[[  2   3 -48 -11]
 [ 11  16  -7  54]
 [ -6 -16  21 -50]
 [ 36  -2  36 -10]
 [  8 -74  -1 -67]
 [ -2  -5 -28 -31]
 [-23   7 -37   7]
 [ 26   4  18 -33]]
->
[[  2   3 -48 -11]
 [ -6 -16  21 -50]
 [  8 -74  -1 -67]
 [-23   7 -37   7]]

[[-59 -13  -3  13  13  -4 -27]
 [ -1 -19   2   4  10  15  -2]
 [ -3  -3 -20   4  -1   5 -12]
 [-18  -7 -19  11 -31 -20   2]
 [ 24   9 -11   9  -9  13  31]
 [ -4  24  20 -17  16 -17 -37]
 [  5  15  -1   2   4  11  10]
 [  8  14  -8  -3   0  12  19]
 [-31 -31 -20   2 -12  10  12]
 [  6   7 -10 -21 -19  -6  22]
 [-17  26 -16 -10  -7 -25 -41]]
->
[[-59 -13  -3  13  13  -4 -27]
 [ -3  -3 -20   4  -1   5 -12]
 [ 24   9 -11   9  -9  13  31]
 [  5  15  -1   2   4  11  10]
 [-31 -31 -20   2 -12  10  12]
 [-17  26 -16 -10  -7 -25 -41]]

[[-25   3 -43   5   8 -19 -48]
 [-18  53  34  -3 -62  27  40]
 [-20  20 -13   2 -14  -4 -16]
 [ 23  10  20  -3  25 -44   1]]
->
[[-25   3 -43   5   8 -19 -48]
 [-20  20 -13   2 -14  -4 -16]]

[[ 13   4  46]
 [-10   3  17]
 [-56  40 -20]
 [  5 -21 -56]
 [ 27 -17 -17]]
->
[[ 13   4  46]
 [-56  40 -20]
 [ 27 -17 -17]]

[[ 37  35 -37  22 -21]
 [-12   6 -37  37  23]
 [ 28 -14 -41 -27  31]
 [-17  -3 -10  -2 -30]
 [  6 -23  43 -37  41]
 [  9 -23  41 -33 -14]
 [ 44 -28  -1 -65 -63]
 [ 57  19 -11 -12  48]
 [ 14  15 -42  36  42]]
->
[[ 37  35 -37  22 -21]
 [ 28 -14 -41 -27  31]
 [  6 -23  43 -37  41]
 [ 44 -28  -1 -65 -63]
 [ 14  15 -42  36  42]]

[[ 26  45   0   6  55  12   5 -36 -18 -18]
 [-45 -29 -11   5 -48   5   6  31   5  -7]
 [-21  20   7  -7  25 -11  22 -18  28 -58]
 [ -9 -28  -8  17 -30 -11  -4 -38  49 -12]
 [-24 -18  23 -13 -11   1  27  -8  19 -55]
 [ -1 -26  -8  34 -21  10 -17 -48  17 -10]
 [ 19  46   0   2  55  10  11 -20 -24 -18]]
->
[[ 26  45   0   6  55  12   5 -36 -18 -18]
 [-21  20   7  -7  25 -11  22 -18  28 -58]
 [-24 -18  23 -13 -11   1  27  -8  19 -55]
 [ 19  46   0   2  55  10  11 -20 -24 -18]]

[[ 29 -50 -38 -41  26 -30  10  36 -50 -30 -38 -40  15 -64  -9  30]
 [ 15 -22 -20  42 -46  70 -69  26 -29  47 -40 -18  26 -31 -50  25]
 [ 65 -44 -45   6 -10  46 -64  57 -28   6 -45 -28  68 -45 -64  56]
 [  8 -37 -28 -54  62 -62  40  18 -49 -60 -63 -35  18 -39  29  41]]
->
[[ 29 -50 -38 -41  26 -30  10  36 -50 -30 -38 -40  15 -64  -9  30]
 [ 65 -44 -45   6 -10  46 -64  57 -28   6 -45 -28  68 -45 -64  56]]

[[-46  68 -59 -10   4  57  25  -2 -38  17 -44  -5 -68 -25 -20 -15]
 [ 34  -5  -4  45 -58 -28 -63 -63  48 -62 -49  39   8  41  49  45]
 [-17  66 -35  43 -24  31 -18 -15  37 -17 -18  29 -43  45  49  50]
 [  0  51 -37  34 -63  -8 -51 -44  29 -39 -34  34 -41  37  38  28]
 [ 67 -47  61  62  22 -20 -16  27  71 -20  37  40  75  61  65  58]]
->
[[-46  68 -59 -10   4  57  25  -2 -38  17 -44  -5 -68 -25 -20 -15]
 [-17  66 -35  43 -24  31 -18 -15  37 -17 -18  29 -43  45  49  50]
 [ 67 -47  61  62  22 -20 -16  27  71 -20  37  40  75  61  65  58]]
---
[[-40  44 -52  -2]
 [-56 -41 -60 -42]
 [ 35  43  59  72]
 [ 68 -51   6   8]]
->
[[ 44 -52]
 [-41 -60]]

[[-66  55 -45]
 [ -7  20  30]
 [ -7  21  32]
 [ -7   2  -3]
 [-25  17   3]]
->
[[ 55 -45]
 [ 20  30]]

[[-10   8 -14  16   0]
 [-27  24  67   0  15]]
->
[[  8 -14]
 [ 24  67]]

[[-28  14  36  40  57]
 [ 26 -35 -25 -44  -6]]
->
[[ 14  36]
 [-35 -25]]

[[ 24   5  38 -30]
 [ 53 -14 -10  35]
 [ 49   0   6  32]
 [-12  31  41 -21]
 [ 52 -13  -8  33]]
->
[[  5  38]
 [-14 -10]]

[[  3  -6  -8]
 [-41 -52  41]
 [ -6  -6  -8]
 [ 57  34 -46]
 [-27 -47 -37]]
->
[[ -6  -8]
 [-52  41]]
---
[[ -9 -21]
 [ -4   4]
 [ 64  21]]
->
[[ -9 -21]
 [ -4   4]]

[[ -3 -32  -6 -74 -36]
 [ 11 -30  12 -53 -27]]
->
[[ -3 -32]
 [ 11 -30]]

[[-22  21 -12   6]
 [ 53  37   9 -25]
 [-36   6 -10  18]
 [-60 -19 -11  29]
 [ 48  33   8 -25]]
->
[[-22  21]
 [ 53  37]]

[[-16  47  57 -48  44]
 [-10  44  64  -3 -10]
 [ 14 -46 -70   7  19]
 [ -2  39  63  31 -44]]
->
[[-16  47]
 [-10  44]]

[[ -1  -8  -2]
 [  0 -16  -1]
 [ -2  60  -1]
 [  0  -9   0]]
->
[[ -1  -8]
 [  0 -16]]

[[ -9   9]
 [-26  -5]
 [-22  66]]
->
[[ -9   9]
 [-26  -5]]

[[ 60 -31  45   2  17]
 [ 33  23  18  39  37]
 [ 66  11  46  52  56]
 [ 49 -46  40 -19   0]]
->
[[ 60 -31]
 [ 33  23]]
